Below are the code and all the weights of a small trained network. Each question names an input and a target symbol and asks about switching units off, where a switched-off unit gives its printed mean instead of its output.

import numpy as np


def w(rows, s, z=0):
    codes = np.array(rows[::2]) - 128.0
    scale = np.full(codes.shape[1], s)
    scale[-1] = z or s
    return codes * scale


def norm(h):
    return h / np.sqrt((h * h).mean(-1, keepdims=True) + 1e-5)


def f(y):
    return np.maximum(y, 0)


def softmax(a):
    e = np.exp(a - a.max(-1, keepdims=True))
    return e / e.sum(-1, keepdims=True)


def log_softmax(a):
    a = a - a.max(-1, keepdims=True)
    return a - np.log(np.exp(a).sum(-1, keepdims=True))


def net(x, mask):
    ids = ['βγδεηθλμξτψ'.index(c) for c in x.split()]
    T = len(ids)
    res = E[ids] + P[:T]
    u = 0
    for l in range(3):
        q, k, v = (norm(res) @ M[l].T for M in (Q, K, V))
        z = softmax(np.where(np.tri(T) > 0, q @ k.T / 3**0.5, -1e9)) @ v
        res = res + np.where(mask[u], z, O[l][:, -1]) @ O[l][:, :-1]
        u += 1
        y = f(norm(res) @ A[l][:, :-1].T + A[l][:, -1])
        res = res + np.where(mask[u : u + 12], y, B[l][:, -1]) @ B[l][:, :-1]
        u += 12
    return log_softmax(norm(res)[-1] @ U[:, :-1].T + U[:, -1])


Q, K, V, O, A, B = {}, {}, {}, {}, {}, {}
E = w([
[1,200,44,37],'β',
[50,93,147,28],'γ',
[73,83,107,21],'δ',
[51,94,145,29],'ε',
[144,185,106,201],'η',
[171,183,79,202],'θ',
[164,139,58,147],'λ',
[30,93,46,200],'μ',
[169,72,177,173],'ξ',
[222,190,221,50],'τ',
[75,202,234,184],'ψ',
],0.00094)
P = w([
[93,183,104,170],'0',
[106,186,77,185],'1',
[81,187,79,176],'2',
[111,171,84,145],'3',
[75,148,59,120],'4',
[96,167,64,167],'5',
[75,137,39,110],'6',
[79,162,60,116],'7',
[66,188,11,142],'8',
],0.00012)
Q[0] = w([
[144,4,75,115],'0.h0',
[205,74,193,164],'0.h0',
[109,223,102,153],'0.h0',
],0.0022)
K[0] = w([
[145,250,195,108],'0.h0',
[19,191,54,148],'0.h0',
[101,54,140,95],'0.h0',
],0.0021)
V[0] = w([
[161,195,142,89],'0.h0',
[170,38,109,149],'0.h0',
[167,70,254,147],'0.h0',
],0.0024)
O[0] = w([
[87,252,152,122,151],'0.h0',
[119,17,129,165,6],'0.h0',
[135,89,237,152,21],'0.h0',
],0.0028,0.00028)
A[0] = w([
[84,71,197,73,24],'0.n0',
[110,107,113,94,128],'0.n1',
[154,139,198,104,124],'0.n2',
[156,96,255,164,4],'0.n3',
[131,124,123,133,26],'0.n4',
[92,180,175,153,108],'0.n5',
[179,115,154,175,123],'0.n6',
[168,74,172,149,129],'0.n7',
[73,133,118,158,129],'0.n8',
[68,134,114,166,131],'0.n9',
[83,69,66,154,41],'0.n10',
[192,122,106,67,94],'0.n11',
],0.0018,0.0039)
B[0] = w([
[156,27,203,25,128],'0.n0',
[124,160,120,127,208],'0.n1',
[105,106,123,154,223],'0.n2',
[52,198,162,203,128],'0.n3',
[122,136,227,147,128],'0.n4',
[126,116,60,141,183],'0.n5',
[137,162,107,150,223],'0.n6',
[124,175,105,112,243],'0.n7',
[141,127,145,97,225],'0.n8',
[147,123,152,96,253],'0.n9',
[121,5,139,145,128],'0.n10',
[216,20,165,169,132],'0.n11',
],0.0026,0.00045)
Q[1] = w([
[18,216,69,40],'1.h0',
[25,255,38,148],'1.h0',
[31,241,38,176],'1.h0',
],0.0023)
K[1] = w([
[175,47,142,201],'1.h0',
[171,3,140,101],'1.h0',
[170,11,141,82],'1.h0',
],0.0025)
V[1] = w([
[244,147,145,53],'1.h0',
[252,122,163,72],'1.h0',
[98,190,78,151],'1.h0',
],0.0023)
O[1] = w([
[253,122,165,69,117],'1.h0',
[200,152,137,64,64],'1.h0',
[112,79,160,152,254],'1.h0',
],0.0033,0.00074)
A[1] = w([
[140,6,114,104,3],'1.n0',
[189,124,61,90,93],'1.n1',
[159,37,208,143,122],'1.n2',
[80,47,128,63,143],'1.n3',
[177,25,86,142,105],'1.n4',
[193,52,186,78,98],'1.n5',
[157,120,103,114,71],'1.n6',
[162,108,85,107,19],'1.n7',
[156,159,86,192,156],'1.n8',
[160,37,137,169,134],'1.n9',
[181,83,142,142,34],'1.n10',
[123,206,81,107,134],'1.n11',
],0.0017,0.0039)
B[1] = w([
[185,64,93,104,128],'1.n0',
[166,128,128,94,130],'1.n1',
[112,160,135,107,160],'1.n2',
[148,139,151,153,197],'1.n3',
[120,97,119,121,139],'1.n4',
[127,144,65,108,141],'1.n5',
[105,91,176,131,128],'1.n6',
[68,42,71,10,128],'1.n7',
[125,118,168,119,250],'1.n8',
[154,132,145,140,166],'1.n9',
[85,4,47,40,128],'1.n10',
[118,143,155,101,197],'1.n11',
],0.0032,0.0014)
Q[2] = w([
[224,27,10,93],'2.h0',
[227,25,12,98],'2.h0',
[218,3,80,112],'2.h0',
],0.0029)
K[2] = w([
[43,145,60,3],'2.h0',
[40,147,66,4],'2.h0',
[49,76,111,7],'2.h0',
],0.0029)
V[2] = w([
[125,95,68,248],'2.h0',
[79,89,93,19],'2.h0',
[39,40,2,197],'2.h0',
],0.00089)
O[2] = w([
[223,210,155,144,119],'2.h0',
[56,76,186,45,3],'2.h0',
[207,191,254,35,10],'2.h0',
],0.00091,0.00033)
A[2] = w([
[107,192,175,129,3],'2.n0',
[201,106,14,79,95],'2.n1',
[62,174,1,170,137],'2.n2',
[97,96,74,22,130],'2.n3',
[158,189,67,66,126],'2.n4',
[242,41,77,47,5],'2.n5',
[61,148,174,157,7],'2.n6',
[188,78,195,139,3],'2.n7',
[177,138,65,220,164],'2.n8',
[197,192,188,55,124],'2.n9',
[246,34,125,139,117],'2.n10',
[53,1,139,78,166],'2.n11',
],0.0014,0.0036)
B[2] = w([
[65,154,147,107,128],'2.n0',
[121,94,182,102,132],'2.n1',
[111,113,93,115,225],'2.n2',
[166,135,119,146,176],'2.n3',
[160,148,125,107,161],'2.n4',
[155,143,153,244,128],'2.n5',
[241,177,45,148,128],'2.n6',
[143,190,253,127,128],'2.n7',
[147,91,149,112,252],'2.n8',
[107,163,167,90,172],'2.n9',
[171,96,130,154,152],'2.n10',
[164,109,133,157,237],'2.n11',
],0.0034,0.0013)
U = w([
[22,250,4,30,68],'β',
[11,19,233,9,9],'γ',
[231,11,19,5,3],'δ',
[5,26,224,8,67],'ε',
[81,250,130,250,26],'η',
[251,252,5,245,229],'θ',
[252,13,4,6,17],'λ',
[5,5,5,252,148],'μ',
[251,6,252,250,254],'ξ',
[251,251,252,4,249],'τ',
[5,248,251,250,137],'ψ',
],0.0042,0.0041)

Each question gives the input, a string of symbols that net reads in full, and the target symbol t.
The units are the heads (3 rows each of Q, K, V and O) and the neurons (one row each of A and B). Each row of codes is followed by its name. A weight is (code - 128) times the scale printed after its matrix; where a second scale follows, it is the last column's (O, A, B and U).
mask holds one flag per unit, layer by layer, with each layer's heads first. A switched-off unit (its flag False) gives its mean, the last column of its rows in O or B, instead of its output. The means were averaged over made-up inputs and are rounded, as every weight is.
A unit's drop is (log p(t) with every unit on - log p(t) with that unit switched off) / (log p(t) with every unit on - log p(t) with every unit switched off).
The circuit of an input: a set's keep is (log p(t) with only the set's units on - log p(t) with every unit switched off) / (log p(t) with every unit on - log p(t) with every unit switched off). Starting from the 12 units with the biggest drops (on a tie, the unit counted first), units are removed one at a time, each time the one whose removal leaves the highest keep (on an exact tie, the one counted first), for as long as the keep stays at least 0.8.
units of the circuit, in order: the units of the circuit, biggest drop first
most important unit: the unit with the biggest drop
k most important neurons: the k neurons with the biggest drops, biggest first
k most important neurons of layer l: the k neurons of layer l with the biggest drops, biggest first
drop when u is switched off: that unit's drop, to one decimal
input ξ ε ε ξ θ ξ θ, target ξ: most important neuron of layer 1 : [1.n8]
input ξ γ ξ ε τ θ γ η, target τ: units of the circuit, in order : [1.h0; 2.n9]
input λ δ μ ε, target μ: units of the circuit, in order : [1.h0; 0.h0]
input η ψ ε ε θ θ ε μ δ, target μ: units of the circuit, in order : [1.h0; 2.n11]
input τ β ξ θ θ, target ξ: 3 most important neurons : [2.n8; 1.n8; 0.n7]
input τ θ τ θ δ, target τ: units of the circuit, in order : [1.h0; 0.h0]
input θ μ ξ τ δ δ, target τ: units of the circuit, in order : [1.h0; 1.n3; 2.n2]
input δ ξ μ ε ξ γ δ, target ξ: units of the circuit, in order : [0.h0; 2.n11]
input θ θ μ ε η, target μ: units of the circuit, in order : [1.h0; 2.n2]
input ξ μ τ θ τ τ ε, target τ: units of the circuit, in order : [1.h0; 0.h0]
input ξ τ λ ξ θ γ, target ξ: 2 most important neurons : [2.n11; 1.n3]
input μ θ γ, target μ: 2 most important neurons : [2.n11; 1.n8]
input μ θ τ ξ, target τ: 2 most important neurons of layer 2 : [2.n9; 2.n11]
input λ δ τ θ ξ ξ θ η, target ξ: most important unit : 0.h0
input τ δ θ β τ θ, target τ: units of the circuit, in order : [1.h0; 2.n9]
input θ ξ τ ξ ξ λ τ η, target τ: 2 most important neurons : [2.n9; 2.n11]
input η λ τ θ θ λ, target τ: 3 most important neurons of layer 1 : [1.n1; 1.n11; 1.n8]
input γ θ θ η δ μ θ γ ε, target μ: drop when 0.h0 is switched off : 0.2
input ε θ ξ ε, target ξ: drop when 2.n11 is switched off : 0.5
input θ θ λ θ τ θ, target τ: drop when 1.n11 is switched off : 0.1
input ξ θ ε, target ξ: drop when 0.n6 is switched off : 0.0
input λ ε ψ μ μ λ, target μ: most important unit : 1.h0
input τ λ ε, target τ: 2 most important neurons of layer 1 : [1.n3; 1.n8]
